Below are the code and all the weights of a small trained network. Each question names an input and a class and asks about switching units off, where a switched-off unit gives its printed mean instead of its output.

import numpy as np


def w(rows, s, z=0):
    codes = np.array(rows[::2]) - 128.0
    scale = np.full(codes.shape[1], s)
    scale[-1] = z or s
    return codes * scale


def f(y):
    return np.maximum(y, 0)


def log_softmax(a):
    a = a - a.max(-1, keepdims=True)
    return a - np.log(np.exp(a).sum(-1, keepdims=True))


def net(x, mask):
    res = np.array(x, float).reshape(1, 3) / 4 @ E
    y = f(res @ A[0][:, :-1].T + A[0][:, -1])
    res = res + np.where(mask, y, B[0][:, -1]) @ B[0][:, :-1]
    return log_softmax(res[-1] @ U[:, :-1].T + U[:, -1])


A, B = {}, {}
E = w([
[229,133,7,156,187,87,143],'x0',
[234,180,144,208,209,236,18],'x1',
[99,68,83,230,33,71,3],'x2',
],0.007)
A[0] = w([
[184,69,90,2,184,176,234,32],'N0',
[166,87,105,196,188,141,82,132],'N1',
[215,140,222,187,174,217,105,176],'N2',
[159,203,126,186,144,204,121,2],'N3',
[115,151,106,73,30,99,156,3],'N4',
[63,141,16,18,67,68,238,50],'N5',
[162,177,123,53,188,200,172,75],'N6',
[101,122,60,154,104,136,68,194],'N7',
[117,187,175,41,132,207,180,167],'N8',
[25,168,163,48,82,192,66,184],'N9',
],0.0079,0.003)
B[0] = w([
[161,83,186,128,129,64,124,222],'N0',
[101,130,174,95,153,142,207,185],'N1',
[26,205,49,104,98,203,126,217],'N2',
[149,184,173,142,98,201,106,169],'N3',
[155,170,96,17,146,216,42,171],'N4',
[178,188,132,78,93,255,185,255],'N5',
[193,83,145,98,191,14,51,201],'N6',
[150,32,165,66,170,26,144,188],'N7',
[101,43,107,126,175,23,37,216],'N8',
[104,205,33,201,187,87,172,199],'N9',
],0.0069,0.0099)
U = w([
[122,186,81,50,93,185,186,8],'0',
[100,141,47,138,139,36,231,239],'1',
[116,1,143,80,85,34,66,3],'2',
],0.0077,0.0028)

Each question gives the input, the list of numbers given to net, and the class t.
The units are the neurons (one row each of A and B). Each row of codes is followed by its name. A weight is (code - 128) times the scale printed after its matrix; where a second scale follows, it is the last column's (A, B and U).
mask holds one flag per neuron, in row order. A switched-off neuron (its flag False) gives its mean, the last column of its row in B, instead of its output. The means were averaged over made-up inputs and are rounded, as every weight is.
A unit's drop is (log p(t) with every unit on - log p(t) with that unit switched off) / (log p(t) with every unit on - log p(t) with every unit switched off).
The circuit of an input: a set's keep is (log p(t) with only the set's units on - log p(t) with every unit switched off) / (log p(t) with every unit on - log p(t) with every unit switched off). Starting from all 10 units, units are removed one at a time, each time the one whose removal leaves the highest keep (on an exact tie, the one counted first), for as long as the keep stays at least 0.8.
units of the circuit, in order: the units of the circuit, biggest drop first
k most important neurons: the k neurons with the biggest drops, biggest first
drop of u: that unit's drop, to one decimal
input [-8,8,7], class 0: units of the circuit, in order : (N2)
input [-6,-1,-7], class 2: 3 most important neurons : (N8, N6, N0)
input [-5,3,0], class 1: 3 most important neurons : (N5, N9, N4)
input [0,4,-7], class 2: units of the circuit, in order : (N6, N8)
input [-6,-3,6], class 1: 2 most important neurons : (N9, N8)
input [-2,2,-6], class 2: units of the circuit, in order : (N8, N6)
input [8,8,4], class 0: 3 most important neurons : (N2, N3, N8)
input [2,3,-7], class 2: units of the circuit, in order : (N6, N8)
input [-5,1,-3], class 1: units of the circuit, in order : (N9, N5)
input [1,7,4], class 0: 3 most important neurons : (N2, N8, N3)
input [-4,-7,1], class 0: 2 most important neurons : (N5, N4)
input [-7,-1,-5], class 1: 2 most important neurons : (N9, N7)
input [-5,-7,-2], class 0: 2 most important neurons : (N5, N4)
input [-8,-1,0], class 1: units of the circuit, in order : (N9)
input [-4,-3,-5], class 2: 2 most important neurons : (N8, N2)
input [-5,5,-8], class 2: 3 most important neurons : (N8, N6, N5)
input [-4,2,-1], class 1: 2 most important neurons : (N5, N9)
input [2,-7,0], class 0: drop of N5 : 0.2
input [-7,-1,2], class 1: drop of N9 : 0.8
input [-4,-3,-6], class 2: drop of N8 : 0.7
